Below is a small trained network, with its code and all its weights. Each question gives an input and a target symbol and asks what happens when units are switched off, that is, made to give their printed mean instead of their output.

import numpy as np


def w(rows, s, z=0):
    codes = np.array(rows[::2]) - 128.0
    scale = np.full(codes.shape[1], s)
    scale[-1] = z or s
    return codes * scale


def softmax(a):
    e = np.exp(a - a.max(-1, keepdims=True))
    return e / e.sum(-1, keepdims=True)


def log_softmax(a):
    a = a - a.max(-1, keepdims=True)
    return a - np.log(np.exp(a).sum(-1, keepdims=True))


def net(x, mask):
    ids = ['βδζστω'.index(c) for c in x.split()]
    T = len(ids)
    res = E[ids] + P[:T]
    u = 0
    for l in range(3):
        r = res
        for j in range(3):
            rows = slice(4 * j, 4 * j + 4)
            q, k, v = (r @ M[l][rows].T for M in (Q, K, V))
            z = softmax(np.where(np.tri(T) > 0, q @ k.T / 4**0.5, -1e9)) @ v
            o = O[l][rows]
            res = res + np.where(mask[u + j], z, o[:, -1]) @ o[:, :-1]
        u += 3
    return log_softmax(res[-1] @ U[:, :-1].T + U[:, -1])


Q, K, V, O = {}, {}, {}, {}
E = w([
[187,138,180,37,149,151],'β',
[122,111,211,166,68,4],'δ',
[80,36,194,121,68,128],'ζ',
[109,125,239,157,103,5],'σ',
[44,146,49,111,107,174],'τ',
[219,209,196,169,40,154],'ω',
],0.017)
P = w([
[121,121,198,133,78,219],'0',
[94,146,226,102,149,180],'1',
[117,156,203,74,146,150],'2',
[152,150,169,68,119,121],'3',
[182,143,137,63,111,100],'4',
[200,150,111,81,107,72],'5',
[220,143,71,105,110,42],'6',
[241,157,44,140,120,2],'7',
[201,148,23,158,116,2],'8',
],0.0077)
Q[0] = w([
[198,138,139,118,94,209],'0.h1',
[52,116,64,125,153,130],'0.h1',
[83,38,218,129,189,137],'0.h1',
[160,151,41,82,171,134],'0.h1',
[152,136,126,173,170,148],'0.h2',
[121,117,1,130,146,186],'0.h2',
[164,158,80,72,198,145],'0.h2',
[154,79,140,53,165,107],'0.h2',
[88,161,121,130,200,189],'0.h3',
[76,36,150,137,125,57],'0.h3',
[143,66,126,58,139,63],'0.h3',
[138,118,169,148,125,134],'0.h3',
],0.009)
K[0] = w([
[193,129,131,104,168,162],'0.h1',
[11,124,138,149,146,132],'0.h1',
[116,84,182,147,135,115],'0.h1',
[114,182,87,71,148,149],'0.h1',
[110,135,162,188,101,154],'0.h2',
[89,150,123,130,115,108],'0.h2',
[127,135,164,89,118,202],'0.h2',
[151,69,140,94,154,124],'0.h2',
[164,173,69,113,182,121],'0.h3',
[70,59,150,119,119,78],'0.h3',
[112,98,124,137,161,113],'0.h3',
[167,127,162,125,138,105],'0.h3',
],0.012)
V[0] = w([
[139,215,168,102,180,225],'0.h1',
[152,73,147,85,236,170],'0.h1',
[120,88,138,219,104,102],'0.h1',
[143,159,70,146,181,171],'0.h1',
[109,107,129,174,129,166],'0.h2',
[21,51,98,163,143,107],'0.h2',
[173,114,212,94,139,108],'0.h2',
[144,151,131,150,39,107],'0.h2',
[115,133,102,191,130,90],'0.h3',
[142,132,78,195,187,146],'0.h3',
[253,195,34,182,145,188],'0.h3',
[155,119,87,93,185,122],'0.h3',
],0.0081)
O[0] = w([
[158,33,119,155,59,67,122],'0.h1',
[120,103,103,152,80,120,73],'0.h1',
[89,205,131,24,107,164,142],'0.h1',
[115,28,73,121,255,86,34],'0.h1',
[176,108,109,208,130,128,106],'0.h2',
[130,129,170,205,98,66,61],'0.h2',
[172,108,171,162,174,163,226],'0.h2',
[84,194,15,154,109,197,186],'0.h2',
[133,82,159,152,198,127,93],'0.h3',
[234,87,190,164,87,34,24],'0.h3',
[124,118,63,225,108,112,4],'0.h3',
[28,76,92,144,111,95,49],'0.h3',
],0.0058,0.011)
Q[1] = w([
[130,152,86,101,133,133],'1.h1',
[186,120,65,116,156,166],'1.h1',
[88,136,94,117,183,156],'1.h1',
[145,174,133,141,124,130],'1.h1',
[110,114,46,177,88,131],'1.h2',
[96,180,139,10,96,134],'1.h2',
[154,75,73,123,179,109],'1.h2',
[133,96,103,144,144,173],'1.h2',
[104,107,146,187,113,52],'1.h3',
[143,141,127,117,95,46],'1.h3',
[148,142,147,113,144,75],'1.h3',
[134,179,216,140,164,167],'1.h3',
],0.011)
K[1] = w([
[182,193,112,151,86,155],'1.h1',
[218,94,191,184,114,99],'1.h1',
[138,151,228,126,152,178],'1.h1',
[109,129,142,115,164,217],'1.h1',
[99,115,108,97,136,156],'1.h2',
[157,178,96,144,159,50],'1.h2',
[97,127,176,208,44,157],'1.h2',
[92,132,187,126,151,126],'1.h2',
[110,142,105,143,144,194],'1.h3',
[2,134,111,157,171,145],'1.h3',
[66,74,212,92,145,226],'1.h3',
[155,136,148,63,68,141],'1.h3',
],0.0098)
V[1] = w([
[142,132,181,180,80,127],'1.h1',
[107,177,98,153,109,112],'1.h1',
[97,139,91,113,135,151],'1.h1',
[143,115,120,94,119,105],'1.h1',
[111,116,147,28,117,68],'1.h2',
[11,148,166,140,72,120],'1.h2',
[146,91,164,196,134,95],'1.h2',
[168,145,175,156,139,156],'1.h2',
[138,130,144,154,103,104],'1.h3',
[114,139,132,125,109,99],'1.h3',
[154,108,198,132,136,127],'1.h3',
[130,134,150,103,74,153],'1.h3',
],0.011)
O[1] = w([
[185,140,95,80,189,108,175],'1.h1',
[175,120,224,77,88,177,113],'1.h1',
[161,129,145,182,129,86,132],'1.h1',
[93,66,12,90,102,82,117],'1.h1',
[169,160,74,211,124,175,159],'1.h2',
[38,158,92,94,40,92,151],'1.h2',
[92,46,199,175,136,62,35],'1.h2',
[47,88,115,118,238,107,195],'1.h2',
[72,140,147,85,108,254,110],'1.h3',
[110,105,107,72,140,154,124],'1.h3',
[102,71,141,213,192,121,190],'1.h3',
[126,6,88,243,138,113,248],'1.h3',
],0.0052,0.017)
Q[2] = w([
[121,145,142,182,76,137],'2.h1',
[147,52,106,106,125,143],'2.h1',
[228,154,166,83,155,199],'2.h1',
[126,116,79,138,97,229],'2.h1',
[110,57,88,2,60,62],'2.h2',
[91,161,70,47,76,181],'2.h2',
[124,195,40,188,150,19],'2.h2',
[178,124,90,131,80,177],'2.h2',
[186,144,17,130,74,28],'2.h3',
[98,82,228,214,71,71],'2.h3',
[243,109,158,73,126,88],'2.h3',
[159,179,97,189,103,191],'2.h3',
],0.0077)
K[2] = w([
[80,202,131,187,85,158],'2.h1',
[120,147,168,182,162,82],'2.h1',
[203,140,119,125,166,106],'2.h1',
[119,163,98,113,122,84],'2.h1',
[129,156,125,69,107,92],'2.h2',
[109,254,86,183,65,97],'2.h2',
[93,127,98,70,89,205],'2.h2',
[84,94,159,49,232,68],'2.h2',
[120,138,228,162,78,87],'2.h3',
[133,55,148,114,39,80],'2.h3',
[196,196,195,100,83,119],'2.h3',
[130,127,65,129,96,105],'2.h3',
],0.0081)
V[2] = w([
[114,110,91,153,218,84],'2.h1',
[162,176,78,255,107,111],'2.h1',
[235,217,92,168,117,118],'2.h1',
[103,70,63,90,35,131],'2.h1',
[108,108,160,67,132,22],'2.h2',
[110,174,76,57,181,205],'2.h2',
[124,230,188,154,141,112],'2.h2',
[84,138,73,91,52,217],'2.h2',
[159,179,128,90,174,53],'2.h3',
[155,186,95,113,140,65],'2.h3',
[163,169,218,178,128,114],'2.h3',
[184,84,140,122,93,98],'2.h3',
],0.0077)
O[2] = w([
[171,152,252,86,196,177,99],'2.h1',
[67,102,161,24,125,46,125],'2.h1',
[129,153,82,44,169,51,173],'2.h1',
[193,97,153,101,168,136,92],'2.h1',
[207,249,200,64,207,101,14],'2.h2',
[236,83,169,121,83,96,247],'2.h2',
[2,92,122,126,139,100,149],'2.h2',
[226,65,120,65,174,146,206],'2.h2',
[64,186,193,143,114,55,73],'2.h3',
[106,118,199,157,151,113,96],'2.h3',
[107,112,89,63,183,133,112],'2.h3',
[176,116,100,156,178,144,71],'2.h3',
],0.0061,0.011)
U = w([
[132,77,65,254,98,129,229],'β',
[102,158,81,83,141,180,68],'δ',
[135,82,177,138,89,115,82],'ζ',
[143,123,150,128,179,192,25],'σ',
[90,34,129,124,190,112,251],'τ',
[79,135,94,156,154,165,118],'ω',
],0.0086,0.0019)

Each question gives the input, a string of symbols that net reads in full, and the target symbol t.
The units are the heads (4 rows each of Q, K, V and O). Each row of codes is followed by its name. A weight is (code - 128) times the scale printed after its matrix; where a second scale follows, it is the last column's (O and U).
mask holds one flag per head, layer by layer. A switched-off head (its flag False) gives its mean, the last column of its rows in O, instead of its output. The means were averaged over made-up inputs and are rounded, as every weight is.
A unit's drop is (log p(t) with every unit on - log p(t) with that unit switched off) / (log p(t) with every unit on - log p(t) with every unit switched off).
The circuit of an input: a set's keep is (log p(t) with only the set's units on - log p(t) with every unit switched off) / (log p(t) with every unit on - log p(t) with every unit switched off). Starting from all 9 units, units are removed one at a time, each time the one whose removal leaves the highest keep (on an exact tie, the one counted first), for as long as the keep stays at least 0.8.
units of the circuit, in order: the units of the circuit, biggest drop first
most important unit: the unit with the biggest drop
which heads matter: for each layer, one digit per head in row order, 1 if its drop is at least 0.15 and else 0, layers parted by /
drop of u: that unit's drop, to one decimal
input σ ζ ζ ζ β, target β: most important unit	0.h1
input β ω ζ σ, target β: units of the circuit, in order	[2.h2 1.h2]
input ω β σ ω δ τ ω, target δ: units of the circuit, in order	[2.h1 0.h2]
input τ δ ζ ζ β ζ ω ω σ, target τ: units of the circuit, in order	[1.h2 0.h3]
input ζ δ ζ δ ζ σ ω ζ, target τ: units of the circuit, in order	[1.h2 0.h3]
input ζ σ δ δ, target δ: units of the circuit, in order	[0.h1 1.h2]
input δ σ δ σ, target δ: which heads matter	100 / 010 / 000
input ζ β δ, target σ: which heads matter	110 / 100 / 100
input δ τ τ σ β ω δ, target τ: units of the circuit, in order	[0.h3 1.h2 2.h1]
input ζ τ ζ σ ω ζ β σ, target σ: units of the circuit, in order	[1.h2 0.h1 0.h3 2.h1]
input β ζ β δ ζ ω τ ζ, target ζ: units of the circuit, in order	[0.h1 2.h3 1.h2 0.h3]
input τ ζ ζ, target β: which heads matter	100 / 100 / 101
input β ζ σ δ, target ω: which heads matter	100 / 011 / 010
input ζ ζ ζ, target β: most important unit	2.h1
input δ δ ζ τ β ζ, target σ: units of the circuit, in order	[0.h1 1.h2 2.h1]
input τ σ ω δ τ τ δ, target ζ: which heads matter	111 / 111 / 001
input δ β ω, target β: which heads matter	101 / 000 / 000
input β β β ω β ζ, target σ: units of the circuit, in order	[0.h1 0.h2 1.h2 2.h1]
input β ζ β σ β δ ζ τ σ, target ζ: which heads matter	100 / 110 / 101
input δ ζ σ, target β: which heads matter	000 / 011 / 100
input τ σ ζ, target ω: units of the circuit, in order	[2.h2]
input σ δ ζ ω τ ζ ζ ζ ω, target δ: which heads matter	010 / 110 / 100
input δ τ ζ ζ ζ δ ζ, target δ: which heads matter	101 / 010 / 000
input ζ σ δ ζ, target δ: which heads matter	100 / 000 / 011
input ζ ζ τ, target β: which heads matter	100 / 000 / 100
input δ σ σ, target ω: drop of 2.h1	0.5
input ζ δ ω ζ δ β σ, target σ: drop of 0.h2	0.1
input ζ β β ω β τ β τ δ, target ζ: drop of 0.h2	0.2
input σ ζ ω τ, target β: most important unit	0.h1
input β ζ ω δ ζ ζ ω β, target σ: drop of 1.h2	0.8
